Below is a small trained network, with its code and all its weights. Each question gives an input and a target symbol and asks what happens when units are switched off, that is, made to give their printed mean instead of their output.

import numpy as np


def w(rows, s, z=0):
    codes = np.array(rows[::2]) - 128.0
    scale = np.full(codes.shape[1], s)
    scale[-1] = z or s
    return codes * scale


def norm(h):
    return h / np.sqrt((h * h).mean(-1, keepdims=True) + 1e-5)


def f(y):
    return y / 2 * (1 + np.tanh(0.7978845608 * (y + 0.044715 * y**3)))


def softmax(a):
    e = np.exp(a - a.max(-1, keepdims=True))
    return e / e.sum(-1, keepdims=True)


def log_softmax(a):
    a = a - a.max(-1, keepdims=True)
    return a - np.log(np.exp(a).sum(-1, keepdims=True))


def net(x, mask):
    ids = ['γλξτφψ'.index(c) for c in x.split()]
    T = len(ids)
    res = E[ids] + P[:T]
    u = 0
    for l in range(2):
        q, k, v = (norm(res) @ M[l].T for M in (Q, K, V))
        z = softmax(np.where(np.tri(T) > 0, q @ k.T / 2**0.5, -1e9)) @ v
        res = res + np.where(mask[u], z, O[l][:, -1]) @ O[l][:, :-1]
        u += 1
        y = f(norm(res) @ A[l][:, :-1].T + A[l][:, -1])
        res = res + np.where(mask[u : u + 8], y, B[l][:, -1]) @ B[l][:, :-1]
        u += 8
    return log_softmax(norm(res)[-1] @ U[:, :-1].T + U[:, -1])


Q, K, V, O, A, B = {}, {}, {}, {}, {}, {}
E = w([
[106,231,87,153],'γ',
[144,238,69,134],'λ',
[207,253,152,182],'ξ',
[184,203,56,100],'τ',
[50,53,149,99],'φ',
[107,94,14,142],'ψ',
],0.014)
P = w([
[146,77,165,244],'0',
[70,110,140,254],'1',
[131,72,141,186],'2',
[76,116,129,197],'3',
[89,125,124,173],'4',
[104,116,124,144],'5',
[109,113,123,125],'6',
[105,116,120,110],'7',
[101,119,115,96],'8',
[94,122,110,81],'9',
[84,127,103,65],'10',
[79,125,106,51],'11',
[66,123,107,37],'12',
],0.0099)
Q[0] = w([
[119,90,52,138],'0.h1',
[244,95,249,219],'0.h1',
],0.019)
K[0] = w([
[90,81,73,130],'0.h1',
[192,115,188,250],'0.h1',
],0.019)
V[0] = w([
[88,124,194,122],'0.h1',
[153,236,250,116],'0.h1',
],0.02)
O[0] = w([
[195,153,138,58,78],'0.h1',
[251,56,47,87,10],'0.h1',
],0.018,0.011)
A[0] = w([
[96,94,87,137,129],'0.n1',
[81,86,160,107,2],'0.n2',
[99,118,169,52,138],'0.n3',
[167,104,80,132,231],'0.n4',
[137,252,136,76,152],'0.n5',
[168,199,69,110,162],'0.n6',
[108,120,57,116,77],'0.n7',
[80,121,192,145,137],'0.n8',
],0.018,0.0014)
B[0] = w([
[117,42,121,174,156],'0.n1',
[144,171,236,121,156],'0.n2',
[149,38,197,141,155],'0.n3',
[108,246,182,165,176],'0.n4',
[116,93,36,166,200],'0.n5',
[197,204,178,142,164],'0.n6',
[184,73,130,239,161],'0.n7',
[187,168,103,57,247],'0.n8',
],0.013,0.011)
Q[1] = w([
[3,74,149,192],'1.h1',
[131,26,159,142],'1.h1',
],0.017)
K[1] = w([
[8,99,96,97],'1.h1',
[89,113,43,226],'1.h1',
],0.014)
V[1] = w([
[110,215,254,168],'1.h1',
[126,152,28,49],'1.h1',
],0.0097)
O[1] = w([
[232,117,70,145,254],'1.h1',
[63,203,146,254,74],'1.h1',
],0.0081,0.011)
A[1] = w([
[91,149,140,120,247],'1.n1',
[214,75,113,98,203],'1.n2',
[42,55,135,180,169],'1.n3',
[169,105,146,82,2],'1.n4',
[175,72,208,2,66],'1.n5',
[223,175,91,64,92],'1.n6',
[168,205,125,142,167],'1.n7',
[136,129,217,200,77],'1.n8',
],0.016,0.0034)
B[1] = w([
[127,133,163,158,224],'1.n1',
[110,214,229,171,190],'1.n2',
[158,72,191,74,225],'1.n3',
[125,162,132,146,125],'1.n4',
[145,100,6,109,187],'1.n5',
[106,84,110,55,228],'1.n6',
[108,84,139,86,254],'1.n7',
[77,120,67,94,207],'1.n8',
],0.022,0.0068)
U = w([
[138,18,160,178,34],'γ',
[165,157,105,207,62],'λ',
[250,240,160,119,147],'ξ',
[65,206,210,153,254],'τ',
[129,142,60,54,90],'φ',
[191,158,136,232,142],'ψ',
],0.012,0.00089)

Each question gives the input, a string of symbols that net reads in full, and the target symbol t.
The units are the heads (2 rows each of Q, K, V and O) and the neurons (one row each of A and B). Each row of codes is followed by its name. A weight is (code - 128) times the scale printed after its matrix; where a second scale follows, it is the last column's (O, A, B and U).
mask holds one flag per unit, layer by layer, with each layer's heads first. A switched-off unit (its flag False) gives its mean, the last column of its rows in O or B, instead of its output. The means were averaged over made-up inputs and are rounded, as every weight is.
A unit's drop is (log p(t) with every unit on - log p(t) with that unit switched off) / (log p(t) with every unit on - log p(t) with every unit switched off).
The circuit of an input: a set's keep is (log p(t) with only the set's units on - log p(t) with every unit switched off) / (log p(t) with every unit on - log p(t) with every unit switched off). Starting from the 12 units with the biggest drops (on a tie, the unit counted first), units are removed one at a time, each time the one whose removal leaves the highest keep (on an exact tie, the one counted first), for as long as the keep stays at least 0.8.
units of the circuit, in order: the units of the circuit, biggest drop first
unit that matters most: the unit with the biggest drop
top k neurons: the k neurons with the biggest drops, biggest first
top k neurons in layer l: the k neurons of layer l with the biggest drops, biggest first
drop when u is switched off: that unit's drop, to one decimal
input τ φ γ γ γ τ λ φ τ λ ξ φ, target φ: units of the circuit, in order => [1.n5; 0.n8; 0.n3]
input λ γ γ φ γ γ γ, target ξ: units of the circuit, in order => [0.h1; 0.n6]
input ψ τ φ τ λ γ, target γ: top 2 neurons in layer 0 => [0.n8; 0.n1]
input γ γ φ γ γ λ λ, target λ: top 2 neurons => [0.n7; 0.n8]
input τ τ γ λ λ, target ψ: unit that matters most => 0.n7
input γ ξ ξ λ λ λ ξ γ, target λ: top 3 neurons => [0.n7; 0.n8; 0.n4]
input γ λ λ τ γ γ ξ γ, target λ: top 4 neurons => [0.n7; 0.n8; 0.n4; 1.n3]
input γ φ ξ ξ φ λ λ γ, target ψ: top 3 neurons => [0.n7; 0.n8; 0.n6]
input λ φ ψ γ γ λ γ γ γ, target ξ: units of the circuit, in order => [0.h1; 1.n2]
input φ γ φ λ γ γ ψ γ τ λ λ, target γ: top 2 neurons in layer 0 => [0.n8; 0.n1]
input γ γ γ τ ψ φ φ γ λ γ λ γ, target ψ: top 4 neurons in layer 0 => [0.n7; 0.n8; 0.n1; 0.n2]
input γ γ ξ τ τ γ λ, target γ: top 2 neurons => [0.n8; 1.n3]
input γ τ φ φ γ, target φ: drop when 1.h1 is switched off => 0.1
input λ γ ξ λ, target λ: drop when 0.n4 is switched off => 0.2
input ψ γ λ γ φ, target φ: drop when 1.n1 is switched off => 0.0
input φ γ φ ξ τ λ γ λ φ γ φ λ, target φ: top neuron in layer 0 => [0.n5]
